Below is a small trained network, with its code and all its weights. Each question gives an input and a target symbol and asks what happens when units are switched off, that is, made to give their printed mean instead of their output.

import numpy as np


def w(rows, s, z=0):
    codes = np.array(rows[::2]) - 128.0
    scale = np.full(codes.shape[1], s)
    scale[-1] = z or s
    return codes * scale


def f(y):
    return np.maximum(y, 0)


def softmax(a):
    e = np.exp(a - a.max(-1, keepdims=True))
    return e / e.sum(-1, keepdims=True)


def log_softmax(a):
    a = a - a.max(-1, keepdims=True)
    return a - np.log(np.exp(a).sum(-1, keepdims=True))


def net(x, mask):
    ids = ['αγδηθλμτφψ'.index(c) for c in x.split()]
    T = len(ids)
    res = E[ids] + P[:T]
    u = 0
    for l in range(2):
        q, k, v = (res @ M[l].T for M in (Q, K, V))
        z = softmax(np.where(np.tri(T) > 0, q @ k.T / 4**0.5, -1e9)) @ v
        res = res + np.where(mask[u], z, O[l][:, -1]) @ O[l][:, :-1]
        u += 1
        y = f(res @ A[l][:, :-1].T + A[l][:, -1])
        res = res + np.where(mask[u : u + 12], y, B[l][:, -1]) @ B[l][:, :-1]
        u += 12
    return log_softmax(res[-1] @ U[:, :-1].T + U[:, -1])


Q, K, V, O, A, B = {}, {}, {}, {}, {}, {}
E = w([
[92,128,155,72,108,115,83,130],'α',
[48,133,107,169,86,147,127,65],'γ',
[169,145,153,189,201,73,184,122],'δ',
[149,144,63,253,180,172,81,138],'η',
[70,142,234,149,164,54,57,135],'θ',
[150,120,61,209,126,180,58,140],'λ',
[184,104,89,139,92,77,161,87],'μ',
[134,125,100,185,195,195,209,96],'τ',
[73,98,125,146,83,225,134,91],'φ',
[153,169,24,108,158,107,112,134],'ψ',
],0.012)
P = w([
[77,116,74,115,58,108,172,215],'0',
[155,81,45,149,117,135,41,72],'1',
[50,172,65,189,150,149,190,182],'2',
[194,105,135,103,107,142,90,109],'3',
[39,175,60,215,149,122,169,155],'4',
[174,145,162,84,133,178,80,124],'5',
[37,141,34,174,174,131,158,131],'6',
[191,168,189,54,134,164,132,100],'7',
[52,149,64,209,199,99,176,154],'8',
[119,233,196,43,166,188,49,115],'9',
[22,152,88,193,208,113,191,110],'10',
[206,255,214,108,157,153,130,82],'11',
[69,106,5,204,154,138,182,196],'12',
],0.0081)
Q[0] = w([
[74,41,231,151,89,75,83,175],'L0H1',
[119,99,165,194,105,130,115,112],'L0H1',
[192,107,240,92,142,95,13,43],'L0H1',
[115,161,175,160,254,128,124,105],'L0H1',
],0.0054)
K[0] = w([
[72,81,191,137,150,120,144,156],'L0H1',
[129,127,140,215,108,116,114,102],'L0H1',
[148,191,246,99,163,92,64,72],'L0H1',
[96,254,129,144,188,143,129,145],'L0H1',
],0.007)
V[0] = w([
[124,224,68,121,155,113,156,137],'L0H1',
[172,193,184,153,141,206,139,80],'L0H1',
[212,84,254,137,121,140,93,113],'L0H1',
[154,172,132,121,198,103,172,213],'L0H1',
],0.0051)
O[0] = w([
[170,156,170,76,223,156,94,123,211],'L0H1',
[170,195,143,109,47,195,137,52,97],'L0H1',
[149,165,139,79,1,72,87,102,2],'L0H1',
[131,203,156,26,158,126,195,142,159],'L0H1',
],0.0058,0.0045)
A[0] = w([
[215,145,114,72,15,120,71,99,175],'L0N1',
[145,138,73,58,164,61,116,212,211],'L0N2',
[238,204,162,122,182,213,33,41,221],'L0N3',
[150,107,108,153,141,190,48,131,113],'L0N4',
[101,134,124,94,174,167,253,135,157],'L0N5',
[70,142,182,157,188,80,131,88,169],'L0N6',
[64,147,108,89,151,83,196,161,128],'L0N7',
[150,132,127,81,72,129,52,149,130],'L0N8',
[84,101,59,236,248,180,175,185,252],'L0N9',
[31,134,74,126,154,193,196,26,157],'L0N10',
[21,50,71,197,98,206,175,154,186],'L0N11',
[153,101,221,152,121,225,47,67,182],'L0N12',
],0.0052,0.0035)
B[0] = w([
[127,62,97,70,120,90,74,74,137],'L0N1',
[199,97,143,142,183,63,50,160,169],'L0N2',
[198,127,136,35,138,154,141,85,177],'L0N3',
[124,112,142,97,105,162,135,68,141],'L0N4',
[104,185,161,184,210,167,119,153,167],'L0N5',
[124,192,137,157,126,67,159,128,162],'L0N6',
[91,134,113,190,191,122,70,102,152],'L0N7',
[102,78,120,92,83,150,113,120,134],'L0N8',
[118,86,168,133,254,64,152,138,248],'L0N9',
[148,103,231,197,172,86,87,113,167],'L0N10',
[79,143,175,122,160,84,160,190,169],'L0N11',
[47,115,139,102,148,144,133,51,147],'L0N12',
],0.0061,0.014)
Q[1] = w([
[191,86,108,127,100,199,86,73],'L1H1',
[142,66,65,82,11,156,87,69],'L1H1',
[145,122,163,195,254,56,117,166],'L1H1',
[134,152,96,170,112,83,129,174],'L1H1',
],0.0066)
K[1] = w([
[97,23,79,185,174,75,153,245],'L1H1',
[68,1,163,205,117,77,119,247],'L1H1',
[165,255,159,119,124,182,144,63],'L1H1',
[163,109,146,112,145,103,164,104],'L1H1',
],0.0068)
V[1] = w([
[237,175,17,145,210,108,153,189],'L1H1',
[174,163,169,177,102,2,127,89],'L1H1',
[169,115,105,27,137,101,103,154],'L1H1',
[109,120,58,90,72,52,91,142],'L1H1',
],0.0067)
O[1] = w([
[83,151,18,99,212,180,121,91,254],'L1H1',
[152,130,201,67,114,127,112,3,156],'L1H1',
[120,175,96,11,175,140,184,186,176],'L1H1',
[119,100,127,60,109,33,159,148,31],'L1H1',
],0.007,0.0091)
A[1] = w([
[164,116,137,70,142,103,146,148,201],'L1N1',
[127,109,142,123,176,117,116,109,254],'L1N2',
[143,107,187,86,95,77,173,230,208],'L1N3',
[101,110,141,212,117,134,115,191,183],'L1N4',
[117,131,134,113,144,151,115,123,217],'L1N5',
[43,178,119,144,143,108,134,131,237],'L1N6',
[124,180,107,121,138,148,151,254,180],'L1N7',
[100,110,109,203,146,121,128,183,100],'L1N8',
[121,134,146,102,72,112,111,133,219],'L1N9',
[89,83,115,125,135,83,152,190,91],'L1N10',
[127,79,132,146,88,115,108,116,14],'L1N11',
[116,104,175,143,127,74,153,164,205],'L1N12',
],0.0098,0.0016)
B[1] = w([
[155,159,187,123,137,212,119,110,160],'L1N1',
[144,69,111,109,104,143,86,112,253],'L1N2',
[73,203,152,163,182,230,70,79,149],'L1N3',
[226,226,111,114,53,124,45,204,169],'L1N4',
[169,88,108,179,113,130,102,122,180],'L1N5',
[102,58,87,199,119,77,132,89,216],'L1N6',
[83,212,68,94,62,196,194,132,187],'L1N7',
[114,162,72,123,72,87,141,155,210],'L1N8',
[140,209,156,90,135,209,137,114,132],'L1N9',
[81,116,164,2,131,134,164,193,173],'L1N10',
[72,118,153,152,175,132,144,29,131],'L1N11',
[193,96,183,48,157,150,82,166,170],'L1N12',
],0.0066,0.017)
U = w([
[136,36,133,176,149,89,71,2,223],'α',
[149,90,201,81,170,153,70,92,126],'γ',
[108,252,173,63,121,226,153,122,139],'δ',
[172,101,143,132,113,69,89,151,92],'η',
[126,183,114,121,86,112,144,149,148],'θ',
[28,166,102,101,117,116,217,79,102],'λ',
[163,196,135,139,73,144,96,169,108],'μ',
[116,195,98,182,93,98,125,116,153],'τ',
[134,226,98,222,87,134,94,92,4],'φ',
[124,51,165,80,133,75,183,132,171],'ψ',
],0.0058,0.0031)

Each question gives the input, a string of symbols that net reads in full, and the target symbol t.
The units are the heads (4 rows each of Q, K, V and O) and the neurons (one row each of A and B). Each row of codes is followed by its name. A weight is (code - 128) times the scale printed after its matrix; where a second scale follows, it is the last column's (O, A, B and U).
mask holds one flag per unit, layer by layer, with each layer's heads first. A switched-off unit (its flag False) gives its mean, the last column of its rows in O or B, instead of its output. The means were averaged over made-up inputs and are rounded, as every weight is.
A unit's drop is (log p(t) with every unit on - log p(t) with that unit switched off) / (log p(t) with every unit on - log p(t) with every unit switched off).
The circuit of an input: a set's keep is (log p(t) with only the set's units on - log p(t) with every unit switched off) / (log p(t) with every unit on - log p(t) with every unit switched off). Starting from the 12 units with the biggest drops (on a tie, the unit counted first), units are removed one at a time, each time the one whose removal leaves the highest keep (on an exact tie, the one counted first), for as long as the keep stays at least 0.8.
circuit, biggest first: the units of the circuit, biggest drop first
most important unit: the unit with the biggest drop
k most important neurons: the k neurons with the biggest drops, biggest first
drop when u is switched off: that unit's drop, to one decimal
input τ φ ψ η δ δ α δ α ψ θ θ δ, target γ: most important unit	L1H1
input θ δ μ φ α μ μ ψ θ ψ ψ λ, target α: circuit, biggest first	[L1N7; L1N10; L1N4]
input α μ ψ λ δ δ τ ψ ψ τ τ γ, target α: circuit, biggest first	[L1N7; L1H1]
input τ ψ ψ ψ δ ψ γ φ, target α: circuit, biggest first	[L1N7; L1N10]
input ψ ψ ψ μ ψ φ, target α: circuit, biggest first	[L1N7; L1N10; L1N4]
input ψ δ δ θ τ η τ θ θ α α δ, target δ: 4 most important neurons	[L1N6; L0N9; L0N3; L0N10]
input δ η ψ ψ ψ ψ φ ψ τ ψ, target δ: circuit, biggest first	[L1H1; L0N3; L1N7; L0H1]
input ψ δ μ, target α: circuit, biggest first	[L1H1; L1N7; L1N10]
input ψ ψ ψ δ ψ ψ η α ψ τ μ, target φ: 2 most important neurons	[L0N3; L0N5]
input α φ δ δ γ, target α: 2 most important neurons	[L1N6; L1N7]
input η ψ η α ψ ψ ψ λ ψ ψ μ, target λ: 2 most important neurons	[L0N3; L1N7]
input ψ μ δ, target ψ: 2 most important neurons	[L0N9; L1N10]
input η λ λ φ θ ψ α λ μ η θ φ ψ, target μ: 3 most important neurons	[L1N4; L0N9; L0N12]
input μ δ δ μ μ τ ψ θ ψ, target γ: most important unit	L0N9
input ψ δ α δ ψ α ψ δ ψ θ γ, target γ: 2 most important neurons	[L1N12; L1N3]
input λ ψ φ γ η, target η: 2 most important neurons	[L0N9; L1N4]
input α ψ δ θ ψ α θ α φ ψ λ δ θ, target α: 2 most important neurons	[L1N7; L1N6]
input ψ ψ ψ α α, target δ: 2 most important neurons	[L1N3; L0N9]
input δ α θ φ η τ θ, target φ: 2 most important neurons	[L1N4; L0N3]
input τ τ δ η τ δ α η θ φ ψ, target μ: 3 most important neurons	[L0N9; L1N4; L0N12]
input ψ ψ μ ψ τ ψ α θ θ θ ψ ψ α, target λ: most important unit	L0N3
input η μ γ θ ψ θ α ψ δ ψ γ, target λ: 3 most important neurons	[L0N3; L1N7; L0N2]
input θ ψ δ μ ψ ψ ψ θ ψ α ψ α τ, target δ: 3 most important neurons	[L1N7; L1N3; L0N11]
input θ θ ψ α λ η τ ψ α, target λ: 2 most important neurons	[L1N7; L0N3]
input δ ψ ψ δ λ, target α: drop when L1H1 is switched off	1.3
input λ τ φ, target φ: drop when L0N11 is switched off	-0.1
input τ η ψ α ψ η ψ η γ, target τ: drop when L1N8 is switched off	0.2
input τ α α ψ γ ψ η ψ γ μ ψ ψ θ, target λ: drop when L1H1 is switched off	0.9
